Small tables with named rows and columns. After each table, cells are looked up by row and column.

zazabud.csv
,sego,mon,rototud,nozib,guzi,bal,dep,dogeki
kareli,6075,5785,5816,8720,8778,9855,860,1669
kasov,7679,158,5370,676,2175,3103,166,43
gipevo,-305,9689,9127,-9981,-1352,-523,5611,4617

What is the sego of kasov in zazabud?
7679
What is the nozib of kareli in zazabud?
8720
What is the nozib of kasov in zazabud?
676
What is the sego of gipevo in zazabud?
-305
What is the guzi of kasov in zazabud?
2175
What is the dogeki of kasov in zazabud?
43
What is the bal of kareli in zazabud?
9855
What is the rototud of gipevo in zazabud?
9127
What is the bal of gipevo in zazabud?
-523
What is the dogeki of gipevo in zazabud?
4617
What is the guzi of kareli in zazabud?
8778
What is the mon of gipevo in zazabud?
9689
What is the dep of kasov in zazabud?
166
What is the mon of kasov in zazabud?
158
What is the rototud of kareli in zazabud?
5816

Table pogot
,pige,zub,dud,kurit,fubovoz,zoz
mupa,6.6,1.7,6.8,4.4,3.7,6.0
konisev,2.5,8.6,9.5,6.0,6.5,5.2
lif,5.5,1.6,7.8,4.0,5.2,6.4

pige of mupa = 6.6
zoz of lif = 6.4
kurit of konisev = 6.0
fubovoz of mupa = 3.7
zub of lif = 1.6
fubovoz of konisev = 6.5
dud of konisev = 9.5
zoz of konisev = 5.2
zoz of mupa = 6.0
pige of konisev = 2.5
zub of konisev = 8.6
zub of mupa = 1.7
kurit of mupa = 4.4
pige of lif = 5.5
dud of mupa = 6.8
dud of lif = 7.8
Row with the largest kurit: konisev

ludugot.csv
,falavu,tagor,relo
zek,118,49,168
vutive,130,80,132
zat,104,106,83
lomu,91,116,108
sol,105,131,83
vebif,196,115,58
kuvo,138,122,83
zib,115,137,76
lemumu,112,139,117
nete,142,120,137

What is the falavu of vutive in ludugot?
130
What is the relo of vutive in ludugot?
132
What is the relo of zat in ludugot?
83
What is the relo of vebif in ludugot?
58
What is the relo of sol in ludugot?
83
What is the tagor of lomu in ludugot?
116
What is the falavu of nete in ludugot?
142
What is the falavu of vebif in ludugot?
196
What is the falavu of zek in ludugot?
118
What is the falavu of zat in ludugot?
104
What is the relo of lemumu in ludugot?
117

lapinol:
fields: gon, levarab, tegemum, todan, zup, kifubem, badom, muku, rer, zodenir
torido: [88, 145, 188, 167, 125, 95, 174, 203, 157, 87]
figiv: [84, 139, 165, 154, 139, 134, 158, 197, 170, 80]
zapur: [100, 107, 87, 112, 124, 177, 144, 172, 147, 100]
ked: [145, 130, 91, 96, 73, 169, 124, 100, 91, 143]
gobule: [141, 110, 72, 92, 96, 175, 126, 114, 106, 143]
domi: [140, 132, 98, 101, 68, 163, 128, 105, 88, 139]
vokipuv: [142, 129, 99, 101, 74, 159, 125, 99, 86, 144]
lagened: [93, 137, 190, 167, 178, 105, 148, 183, 177, 97]
vufi: [91, 138, 189, 167, 170, 104, 154, 191, 178, 93]
biv: [153, 156, 158, 122, 85, 98, 137, 108, 97, 151]
rusig: [163, 139, 151, 125, 167, 133, 83, 63, 126, 172]
bifoze: [168, 158, 169, 127, 119, 106, 108, 76, 107, 168]

kifubem of biv = 98
gon of vufi = 91
badom of gobule = 126
muku of vokipuv = 99
rer of figiv = 170
gon of rusig = 163
levarab of torido = 145
zodenir of ked = 143
kifubem of ked = 169
levarab of biv = 156
muku of figiv = 197
tegemum of rusig = 151
levarab of rusig = 139
rer of zapur = 147
gon of ked = 145
Which row has the largest muku? torido

sini =
	sonot	rur	lebe	gufu	fadidev	folu	visop	vibo	zum	geg
gef	0.3	0.4	0.7	0.7	0.3	0.4	0.6	0.4	0.6	0.4
bup	0.6	0.7	0.7	0.7	0.6	0.6	0.6	0.4	0.5	0.4
lop	0.5	0.7	0.7	0.7	0.5	0.6	0.6	0.3	0.5	0.4
lifabid	0.4	0.2	0.4	0.5	0.4	0.2	0.3	0.6	0.5	0.6
balu	0.5	0.7	0.8	0.7	0.4	0.7	0.7	0.5	0.6	0.3
getines	0.3	0.5	0.7	0.7	0.3	0.5	0.6	0.4	0.5	0.4
dodu	0.7	0.8	0.7	0.4	0.6	0.8	0.6	0.8	0.7	0.4
tegako	0.4	0.2	0.5	0.5	0.4	0.2	0.3	0.6	0.5	0.7
fifonoz	0.7	0.8	0.8	0.5	0.6	0.8	0.7	0.7	0.7	0.4
daka	0.4	0.2	0.6	0.6	0.4	0.2	0.5	0.6	0.6	0.6

What is the rur of gef in sini? 0.4
What is the sonot of daka in sini? 0.4
What is the visop of balu in sini? 0.7
What is the geg of fifonoz in sini? 0.4
What is the folu of gef in sini? 0.4
What is the gufu of getines in sini? 0.7
What is the fadidev of lop in sini? 0.5
What is the visop of gef in sini? 0.6
What is the lebe of lop in sini? 0.7
What is the rur of daka in sini? 0.2
What is the folu of daka in sini? 0.2
What is the vibo of tegako in sini? 0.6
What is the rur of lop in sini? 0.7
What is the rur of balu in sini? 0.7
What is the geg of lop in sini? 0.4
Which row has the largest vibo? dodu

